Below are the code and all the weights of a small trained network. Each question names an input and a target symbol and asks about switching units off, where a switched-off unit gives its printed mean instead of its output.

import numpy as np


def w(rows, s, z=0):
    codes = np.array(rows[::2]) - 128.0
    scale = np.full(codes.shape[1], s)
    scale[-1] = z or s
    return codes * scale


def norm(h):
    return h / np.sqrt((h * h).mean(-1, keepdims=True) + 1e-5)


def f(y):
    return np.maximum(y, 0)


def softmax(a):
    e = np.exp(a - a.max(-1, keepdims=True))
    return e / e.sum(-1, keepdims=True)


def log_softmax(a):
    a = a - a.max(-1, keepdims=True)
    return a - np.log(np.exp(a).sum(-1, keepdims=True))


def net(x, mask):
    ids = ['ΓΔΠΣΨΩβεζηθμφ'.index(c) for c in x.split()]
    T = len(ids)
    res = E[ids] + P[:T]
    u = 0
    for l in range(2):
        r = norm(res)
        for j in range(2):
            rows = slice(2 * j, 2 * j + 2)
            q, k, v = (r @ M[l][rows].T for M in (Q, K, V))
            z = softmax(np.where(np.tri(T) > 0, q @ k.T / 2**0.5, -1e9)) @ v
            o = O[l][rows]
            res = res + np.where(mask[u + j], z, o[:, -1]) @ o[:, :-1]
        u += 2
        y = f(norm(res) @ A[l][:, :-1].T + A[l][:, -1])
        res = res + np.where(mask[u : u + 8], y, B[l][:, -1]) @ B[l][:, :-1]
        u += 8
    return log_softmax(norm(res)[-1] @ U[:, :-1].T + U[:, -1])


Q, K, V, O, A, B = {}, {}, {}, {}, {}, {}
E = w([
[105,147,73,130,187,121,158,202,95],'Γ',
[89,102,90,96,237,121,155,141,77],'Δ',
[156,116,22,109,163,210,129,122,100],'Π',
[115,142,62,85,110,147,100,110,52],'Σ',
[108,161,69,113,139,169,183,165,120],'Ψ',
[49,95,86,229,122,130,77,83,107],'Ω',
[101,97,98,141,161,149,98,160,253],'β',
[105,140,109,52,194,110,135,45,184],'ε',
[12,176,135,121,157,81,73,109,141],'ζ',
[131,177,171,222,223,84,147,138,178],'η',
[214,167,118,139,123,136,123,50,181],'θ',
[188,168,96,97,158,72,143,127,106],'μ',
[167,171,95,187,113,107,211,117,93],'φ',
],0.011)
P = w([
[147,7,243,59,137,160,89,193,120],'0',
[99,155,129,75,217,199,107,87,68],'1',
[89,183,137,98,210,198,138,87,102],'2',
[92,196,127,102,177,193,173,71,93],'3',
[89,197,103,89,132,180,170,57,107],'4',
[90,180,82,107,152,148,172,66,101],'5',
[97,173,62,109,147,129,170,77,119],'6',
[91,161,57,112,138,110,176,81,131],'7',
[88,135,64,104,114,98,189,86,141],'8',
[72,108,64,121,105,73,176,78,164],'9',
[88,99,43,109,94,57,177,94,167],'10',
[74,75,3,121,78,32,180,126,191],'11',
],0.0067)
Q[0] = w([
[140,177,177,139,148,132,104,90,145],'0.h0',
[200,103,255,117,105,122,92,130,110],'0.h0',
[120,145,125,139,148,156,117,115,115],'0.h1',
[127,141,88,132,142,105,126,122,143],'0.h1',
],0.026)
K[0] = w([
[189,202,193,114,121,151,117,143,84],'0.h0',
[128,89,149,108,158,254,95,182,73],'0.h0',
[134,143,92,134,111,84,144,128,157],'0.h1',
[154,83,126,141,97,53,166,131,151],'0.h1',
],0.018)
V[0] = w([
[148,88,124,232,102,211,87,142,135],'0.h0',
[7,142,103,146,91,143,146,177,146],'0.h0',
[110,167,139,83,192,113,30,126,214],'0.h1',
[81,115,78,118,145,200,176,56,193],'0.h1',
],0.017)
O[0] = w([
[221,1,109,126,130,131,215,37,152,15],'0.h0',
[147,129,167,246,218,174,95,135,84,191],'0.h0',
[140,154,227,105,228,42,72,111,117,173],'0.h1',
[73,102,58,147,192,46,84,167,216,254],'0.h1',
],0.0074,0.01)
A[0] = w([
[91,204,187,148,142,68,231,155,137,124],'0.n0',
[97,116,92,137,95,48,188,124,173,178],'0.n1',
[115,97,221,114,166,62,73,90,141,142],'0.n2',
[60,228,121,151,124,148,118,65,159,215],'0.n3',
[197,224,70,151,176,151,211,227,204,67],'0.n4',
[71,116,62,188,145,134,213,86,116,220],'0.n5',
[175,160,117,79,11,90,27,107,126,97],'0.n6',
[160,106,64,195,151,120,133,17,56,5],'0.n7',
],0.011,0.0019)
B[0] = w([
[91,54,68,134,90,147,215,94,137,193],'0.n0',
[121,63,54,184,158,106,167,123,110,190],'0.n1',
[191,126,31,85,141,168,104,161,75,238],'0.n2',
[148,166,87,79,108,146,185,143,138,255],'0.n3',
[188,144,127,3,143,150,101,86,93,184],'0.n4',
[84,143,137,131,145,144,80,89,219,218],'0.n5',
[102,108,152,168,147,47,212,170,65,166],'0.n6',
[53,194,197,112,222,82,194,159,156,185],'0.n7',
],0.012,0.0097)
Q[1] = w([
[184,103,206,166,34,88,52,135,109],'1.h0',
[164,94,99,119,104,116,100,114,112],'1.h0',
[38,188,3,54,237,188,216,122,109],'1.h1',
[145,149,114,135,147,88,150,125,84],'1.h1',
],0.024)
K[1] = w([
[96,201,33,166,189,122,175,105,127],'1.h0',
[107,181,111,130,128,147,110,129,138],'1.h0',
[168,33,252,86,44,144,92,178,146],'1.h1',
[102,135,126,145,120,112,104,116,132],'1.h1',
],0.025)
V[1] = w([
[247,90,98,134,122,248,142,161,95],'1.h0',
[129,164,74,156,186,175,106,73,251],'1.h0',
[170,115,22,118,101,54,175,84,144],'1.h1',
[92,118,70,21,130,147,89,223,169],'1.h1',
],0.017)
O[1] = w([
[254,112,153,167,133,118,11,98,241,254],'1.h0',
[146,162,49,164,219,210,227,217,215,29],'1.h0',
[130,27,187,92,148,139,150,250,120,113],'1.h1',
[75,179,174,19,97,87,77,146,208,243],'1.h1',
],0.0083,0.0087)
A[1] = w([
[91,137,70,141,168,2,135,64,141,248],'1.n0',
[100,221,223,184,169,173,95,151,87,125],'1.n1',
[74,17,164,113,105,151,121,142,58,128],'1.n2',
[48,163,187,81,109,98,202,162,111,132],'1.n3',
[133,167,108,117,143,78,72,106,190,163],'1.n4',
[154,59,130,135,147,118,126,179,183,250],'1.n5',
[112,147,73,155,175,132,182,120,97,108],'1.n6',
[139,167,88,110,204,134,177,183,182,180],'1.n7',
],0.017,0.0025)
B[1] = w([
[144,108,147,143,94,198,128,255,119,254],'1.n0',
[109,115,61,148,85,207,207,188,94,169],'1.n1',
[107,124,123,104,179,245,158,91,223,160],'1.n2',
[225,174,166,213,135,130,173,108,144,175],'1.n3',
[147,144,134,80,169,179,189,106,90,252],'1.n4',
[159,142,99,148,110,180,109,197,104,182],'1.n5',
[115,149,138,95,231,71,74,117,136,183],'1.n6',
[143,93,156,98,18,106,131,43,89,235],'1.n7',
],0.015,0.017)
U = w([
[72,203,144,59,174,33,53,142,184,110],'Γ',
[207,185,127,200,112,95,73,43,139,79],'Δ',
[128,190,97,134,161,220,104,164,66,139],'Π',
[99,127,89,239,102,136,83,174,196,220],'Σ',
[138,115,69,171,197,54,175,71,97,182],'Ψ',
[142,127,193,147,99,141,178,44,84,41],'Ω',
[154,208,176,138,80,58,205,134,117,92],'β',
[254,89,160,132,237,93,59,163,124,15],'ε',
[124,137,41,85,75,168,141,19,241,52],'ζ',
[231,103,140,43,153,161,171,75,66,255],'η',
[155,6,105,94,82,62,188,212,130,56],'θ',
[135,93,214,168,230,164,182,98,201,109],'μ',
[72,51,181,91,103,108,74,78,52,60],'φ',
],0.0063,0.0048)

Each question gives the input, a string of symbols that net reads in full, and the target symbol t.
The units are the heads (2 rows each of Q, K, V and O) and the neurons (one row each of A and B). Each row of codes is followed by its name. A weight is (code - 128) times the scale printed after its matrix; where a second scale follows, it is the last column's (O, A, B and U).
mask holds one flag per unit, layer by layer, with each layer's heads first. A switched-off unit (its flag False) gives its mean, the last column of its rows in O or B, instead of its output. The means were averaged over made-up inputs and are rounded, as every weight is.
A unit's drop is (log p(t) with every unit on - log p(t) with that unit switched off) / (log p(t) with every unit on - log p(t) with every unit switched off).
The circuit of an input: a set's keep is (log p(t) with only the set's units on - log p(t) with every unit switched off) / (log p(t) with every unit on - log p(t) with every unit switched off). Starting from the 12 units with the biggest drops (on a tie, the unit counted first), units are removed one at a time, each time the one whose removal leaves the highest keep (on an exact tie, the one counted first), for as long as the keep stays at least 0.8.
units of the circuit, in order: the units of the circuit, biggest drop first
most important unit: the unit with the biggest drop
top k neurons: the k neurons with the biggest drops, biggest first
k most important neurons of layer l: the k neurons of layer l with the biggest drops, biggest first
heads that matter: for each layer, one digit per head in row order, 1 if its drop is at least 0.15 and else 0, layers parted by /
input Ω Ω θ Ψ, target θ: heads that matter : 10 / 00
input Ω Ω β η Ω θ β Ω η Σ, target Ψ: top 3 neurons : [0.n7; 1.n6; 1.n4]
input Ω φ ζ Σ ζ Γ Ω Δ φ, target ζ: 3 most important neurons of layer 1 : [1.n7; 1.n4; 1.n0]
input φ ζ Ω, target Σ: top neuron : [1.n4]
input Σ Ω ζ Ψ Δ φ φ ε η Σ, target φ: units of the circuit, in order : [1.h0; 0.h1; 0.n6; 0.n2]
input Ω Π Π, target μ: heads that matter : 10 / 00
input β Ω Π ζ θ φ Δ, target ζ: 2 most important neurons of layer 0 : [0.n6; 0.n5]
input θ ε Σ φ ε μ θ Ψ θ ε Γ, target μ: heads that matter : 10 / 11
input Ω Ω ζ ζ Π Ω θ Σ Ω η ζ, target Ψ: heads that matter : 10 / 11
input Π ε ζ β ζ Σ Γ η, target θ: units of the circuit, in order : [0.h0; 1.h1]
input ζ Π ζ β θ Ω Σ Δ μ, target β: heads that matter : 10 / 00
input μ η θ Ψ ζ Ω β β Ω Δ Δ, target μ: heads that matter : 10 / 10
input Ψ Γ φ ζ Ω, target ζ: units of the circuit, in order : [0.h1; 1.h0; 1.n7; 1.n0]
input φ φ Ω β φ ε Ω ζ Π Ψ Ω, target Σ: most important unit : 0.h1
input Δ η Ω β ζ β Ω Ω Σ ζ Π Π, target Γ: heads that matter : 11 / 11
input Ω φ Ω φ Π η ζ Σ β φ ε, target ζ: heads that matter : 01 / 10
input ζ η μ β Σ φ Ω Ω φ, target ζ: units of the circuit, in order : [0.h1; 0.n5]
input Δ Ω Δ Δ μ Δ ε β Ψ Π, target Γ: units of the circuit, in order : [1.h1; 0.h1]
input Ψ ζ Ψ Ω Ω φ Ω Ω ε Π Δ, target ζ: heads that matter : 11 / 10
input Ω θ Ω Σ Σ Ψ Ψ β β η, target Ψ: most important unit : 0.h0
input ε Ω Δ Ω ε Ω Ω ζ φ η η, target β: units of the circuit, in order : [1.h0; 0.h0; 1.n3; 1.h1]
input Π Γ Γ Ω Ω, target μ: units of the circuit, in order : [0.h0; 0.n7]
input Π Γ η Δ Ω, target θ: heads that matter : 10 / 11
input Σ φ Γ Ψ β Σ φ Γ Ω η ζ, target φ: heads that matter : 11 / 10
